Below is a small trained network, with its code and all its weights. Each question gives an input and a class and asks what happens when units are switched off, that is, made to give their printed mean instead of their output.

import numpy as np


def w(rows, s, z=0):
    codes = np.array(rows[::2]) - 128.0
    scale = np.full(codes.shape[1], s)
    scale[-1] = z or s
    return codes * scale


def f(y):
    return np.maximum(y, 0)


def log_softmax(a):
    a = a - a.max(-1, keepdims=True)
    return a - np.log(np.exp(a).sum(-1, keepdims=True))


def net(x, mask):
    res = np.array(x, float).reshape(1, 4) / 4 @ E
    y = f(res @ A[0][:, :-1].T + A[0][:, -1])
    res = res + np.where(mask, y, B[0][:, -1]) @ B[0][:, :-1]
    return log_softmax(res[-1] @ U[:, :-1].T + U[:, -1])


A, B = {}, {}
E = w([
[202,11,27,243,59,133,154,150,129,186,118,92],'x0',
[185,158,116,97,38,118,188,99,228,152,217,173],'x1',
[88,197,67,163,125,51,212,57,119,223,90,235],'x2',
[164,115,144,123,131,182,109,48,120,128,133,186],'x3',
],0.011)
A[0] = w([
[184,49,65,250,109,121,116,160,116,206,82,127,176],'n0',
[162,41,159,201,104,113,113,81,171,29,186,125,151],'n1',
[131,102,108,182,253,146,99,171,14,167,24,154,254],'n2',
[126,93,84,208,41,45,210,103,171,192,166,187,133],'n3',
[189,175,175,127,101,129,195,142,208,89,246,141,178],'n4',
[165,187,136,70,84,183,90,140,210,225,203,36,91],'n5',
[176,81,119,141,83,192,65,193,87,122,160,79,180],'n6',
[100,90,189,6,150,178,81,108,168,49,177,78,203],'n7',
[178,142,110,145,33,178,145,170,161,147,187,30,143],'n8',
[99,127,171,142,176,166,101,183,58,111,91,114,200],'n9',
[16,179,146,128,166,45,193,92,95,223,50,228,208],'n10',
],0.0071,0.0048)
B[0] = w([
[134,118,50,153,66,163,158,70,117,111,169,81,220],'n0',
[148,129,138,115,141,175,102,90,195,114,78,113,172],'n1',
[102,93,112,202,157,188,136,140,67,38,169,94,209],'n2',
[161,163,67,111,36,123,181,72,160,123,156,168,228],'n3',
[71,161,108,87,140,169,186,194,228,254,131,176,203],'n4',
[115,126,143,80,128,162,181,131,165,129,155,107,171],'n5',
[137,99,113,145,130,139,100,93,237,67,62,88,190],'n6',
[99,161,100,161,187,144,100,252,132,157,110,82,214],'n7',
[126,81,162,84,56,109,78,123,139,142,80,107,190],'n8',
[151,146,160,197,210,40,82,123,84,110,132,73,185],'n9',
[60,142,214,130,155,94,195,93,96,147,199,129,254],'n10',
],0.0086,0.019)
U = w([
[120,198,165,185,189,135,32,205,109,77,104,84,255],'0',
[159,65,86,177,146,139,89,109,143,52,70,29,107],'1',
[58,96,228,103,174,91,197,131,3,98,176,155,180],'2',
[66,92,72,218,117,199,220,122,81,115,201,94,58],'3',
[105,177,69,62,177,178,144,229,198,164,130,98,154],'4',
[133,38,181,109,58,144,125,118,245,150,81,87,85],'5',
[103,220,220,87,124,94,171,104,175,184,171,144,87],'6',
[198,176,53,94,90,64,183,84,134,143,186,143,60],'7',
],0.0072,0.0028)

Each question gives the input, the list of numbers given to net, and the class t.
The units are the neurons (one row each of A and B). Each row of codes is followed by its name. A weight is (code - 128) times the scale printed after its matrix; where a second scale follows, it is the last column's (A, B and U).
mask holds one flag per neuron, in row order. A switched-off neuron (its flag False) gives its mean, the last column of its row in B, instead of its output. The means were averaged over made-up inputs and are rounded, as every weight is.
A unit's drop is (log p(t) with every unit on - log p(t) with that unit switched off) / (log p(t) with every unit on - log p(t) with every unit switched off).
The circuit of an input: a set's keep is (log p(t) with only the set's units on - log p(t) with every unit switched off) / (log p(t) with every unit on - log p(t) with every unit switched off). Starting from all 11 units, units are removed one at a time, each time the one whose removal leaves the highest keep (on an exact tie, the one counted first), for as long as the keep stays at least 0.8.
units of the circuit, in order: the units of the circuit, biggest drop first
unit that matters most: the unit with the biggest drop
top k neurons: the k neurons with the biggest drops, biggest first
input [3,-2,0,-8], class 1: units of the circuit, in order -> (n10, n4)
input [5,7,3,-5], class 7: units of the circuit, in order -> (n3)
input [-8,0,0,-8], class 0: units of the circuit, in order -> (n3, n9)
input [1,1,4,-6], class 7: top 2 neurons -> (n2, n3)
input [-2,1,-1,1], class 4: top 3 neurons -> (n10, n2, n9)
input [-1,-3,-2,7], class 0: units of the circuit, in order -> (n0, n3)
input [3,1,0,-7], class 5: units of the circuit, in order -> (n2, n8)
input [0,0,7,7], class 2: units of the circuit, in order -> (n10, n4)
input [-6,0,-7,2], class 0: top 3 neurons -> (n9, n3, n0)
input [-8,0,7,4], class 2: units of the circuit, in order -> (n10, n3)
input [-2,0,0,-5], class 0: top 4 neurons -> (n10, n3, n4, n0)
input [-5,2,0,3], class 4: units of the circuit, in order -> (n7, n10)
input [7,-2,0,6], class 1: top 4 neurons -> (n10, n6, n4, n1)
input [-1,-1,1,-8], class 2: unit that matters most -> n7
input [0,-1,-7,-1], class 0: top 2 neurons -> (n7, n0)
input [-4,0,-3,-8], class 0: top 3 neurons -> (n3, n9, n4)
input [1,1,8,-4], class 7: top 2 neurons -> (n3, n7)
input [-4,-3,1,5], class 2: top 3 neurons -> (n6, n1, n10)
input [5,1,2,-6], class 7: units of the circuit, in order -> (n3, n2)
input [-1,1,3,0], class 6: units of the circuit, in order -> (n2)
input [0,-5,1,-8], class 2: top 3 neurons -> (n7, n3, n6)
input [4,1,-3,6], class 5: top 2 neurons -> (n2, n9)
